Here is a tiny trained network, its code and every weight. The questions are about switching its units off for an input and a class, where a switched-off unit gives its printed mean instead of its output.

import numpy as np


def w(rows, s, z=0):
    codes = np.array(rows[::2]) - 128.0
    scale = np.full(codes.shape[1], s)
    scale[-1] = z or s
    return codes * scale


def norm(h):
    return h / np.sqrt((h * h).mean(-1, keepdims=True) + 1e-5)


def f(y):
    return y / 2 * (1 + np.tanh(0.7978845608 * (y + 0.044715 * y**3)))


def log_softmax(a):
    a = a - a.max(-1, keepdims=True)
    return a - np.log(np.exp(a).sum(-1, keepdims=True))


def net(x, mask):
    res = np.array(x, float).reshape(1, 2) / 4 @ E
    u = 0
    for l in range(2):
        y = f(norm(res) @ A[l][:, :-1].T + A[l][:, -1])
        res = res + np.where(mask[u : u + 15], y, B[l][:, -1]) @ B[l][:, :-1]
        u += 15
    return log_softmax(norm(res)[-1] @ U[:, :-1].T + U[:, -1])


A, B = {}, {}
E = w([
[59,56,117,105,254,79,59],'x0',
[166,155,140,105,55,55,64],'x1',
],0.0041)
A[0] = w([
[155,159,130,40,81,141,66,53],'0.n0',
[110,87,80,118,140,120,188,179],'0.n1',
[160,164,209,75,133,105,89,115],'0.n2',
[39,87,112,125,204,81,142,184],'0.n3',
[95,184,153,146,183,85,49,131],'0.n4',
[96,38,147,163,168,214,206,102],'0.n5',
[69,202,190,81,93,185,98,72],'0.n6',
[179,170,171,147,43,89,181,130],'0.n7',
[58,168,52,180,120,125,130,83],'0.n8',
[133,255,132,61,122,38,71,103],'0.n9',
[115,145,153,222,49,126,163,161],'0.n10',
[125,180,180,98,150,118,176,47],'0.n11',
[120,107,217,97,119,71,106,127],'0.n12',
[74,174,111,93,155,51,197,1],'0.n13',
[145,136,87,118,115,152,196,165],'0.n14',
],0.0035,0.0014)
B[0] = w([
[101,73,93,106,128,126,135,129],'0.n0',
[161,174,108,73,86,108,90,166],'0.n1',
[105,112,61,161,117,119,161,134],'0.n2',
[194,249,165,100,96,126,131,251],'0.n3',
[76,143,106,101,43,172,129,166],'0.n4',
[114,138,72,167,49,104,104,237],'0.n5',
[86,141,159,152,169,97,122,119],'0.n6',
[4,112,198,116,154,124,157,202],'0.n7',
[121,124,113,117,95,95,148,123],'0.n8',
[112,97,79,159,138,141,71,170],'0.n9',
[118,76,177,91,169,120,68,178],'0.n10',
[135,89,148,123,139,89,126,113],'0.n11',
[136,186,87,159,129,126,106,142],'0.n12',
[163,105,160,155,123,148,158,104],'0.n13',
[84,95,119,16,97,142,95,168],'0.n14',
],0.0035,0.0026)
A[1] = w([
[111,97,88,112,197,46,127,49],'1.n0',
[67,6,88,144,152,178,176,174],'1.n1',
[91,101,104,115,193,123,72,66],'1.n2',
[43,47,214,255,173,162,140,85],'1.n3',
[162,124,20,202,208,208,234,6],'1.n4',
[112,110,112,98,213,107,85,97],'1.n5',
[78,115,103,145,242,78,126,63],'1.n6',
[86,100,84,102,172,200,221,44],'1.n7',
[198,180,198,207,70,220,218,71],'1.n8',
[235,102,160,125,62,13,103,117],'1.n9',
[155,20,165,61,174,1,141,158],'1.n10',
[210,217,81,132,112,155,111,110],'1.n11',
[85,52,165,103,86,144,142,141],'1.n12',
[131,118,72,207,114,122,139,178],'1.n13',
[141,143,167,143,41,152,170,170],'1.n14',
],0.0049,0.0014)
B[1] = w([
[120,143,157,141,125,159,206,161],'1.n0',
[184,156,91,79,87,107,30,177],'1.n1',
[186,137,164,139,143,184,240,177],'1.n2',
[173,166,75,81,82,100,61,142],'1.n3',
[74,48,58,200,46,16,53,211],'1.n4',
[134,110,201,132,113,155,205,186],'1.n5',
[145,157,197,132,158,147,144,193],'1.n6',
[111,97,74,150,3,68,79,201],'1.n7',
[99,116,208,151,216,115,169,253],'1.n8',
[80,48,54,174,145,117,118,172],'1.n9',
[168,170,101,130,47,200,173,150],'1.n10',
[177,126,89,73,115,159,71,161],'1.n11',
[193,157,113,134,160,157,120,157],'1.n12',
[163,153,152,62,142,109,94,134],'1.n13',
[159,148,121,105,221,170,175,216],'1.n14',
],0.0045,0.0038)
U = w([
[101,181,254,124,198,141,251,240],'0',
[33,61,26,196,37,14,83,119],'1',
[189,245,50,5,135,174,29,7],'2',
],0.0084,0.002)

Each question gives the input, the list of numbers given to net, and the class t.
The units are the neurons (one row each of A and B). Each row of codes is followed by its name. A weight is (code - 128) times the scale printed after its matrix; where a second scale follows, it is the last column's (A, B and U).
mask holds one flag per neuron, layer by layer. A switched-off neuron (its flag False) gives its mean, the last column of its row in B, instead of its output. The means were averaged over made-up inputs and are rounded, as every weight is.
A unit's drop is (log p(t) with every unit on - log p(t) with that unit switched off) / (log p(t) with every unit on - log p(t) with every unit switched off).
most important unit: the unit with the biggest drop
k most important neurons: the k neurons with the biggest drops, biggest first
top k neurons in layer l: the k neurons of layer l with the biggest drops, biggest first
drop when u is switched off: that unit's drop, to one decimal
input [7,7], class 0: most important unit => 0.n5
input [6,6], class 0: 3 most important neurons => [0.n5, 1.n4, 1.n7]
input [8,8], class 0: top 2 neurons in layer 0 => [0.n5, 0.n1]
input [4,4], class 0: top 4 neurons in layer 1 => [1.n4, 1.n7, 1.n1, 1.n2]
input [3,2], class 2: top 3 neurons in layer 1 => [1.n4, 1.n8, 1.n11]
input [3,1], class 2: 2 most important neurons => [0.n3, 0.n7]
input [0,0], class 2: top 2 neurons in layer 0 => [0.n10, 0.n7]
input [-1,-2], class 2: 2 most important neurons => [0.n14, 0.n3]
input [-1,-3], class 2: top 2 neurons in layer 0 => [0.n5, 0.n14]
input [-2,2], class 2: 2 most important neurons => [0.n7, 0.n3]
input [-2,0], class 2: drop when 0.n3 is switched off => 0.9
input [-1,1], class 2: drop when 1.n3 is switched off => 0.3
input [-2,-1], class 2: drop when 0.n3 is switched off => 1.3
input [-4,-6], class 1: most important unit => 0.n3
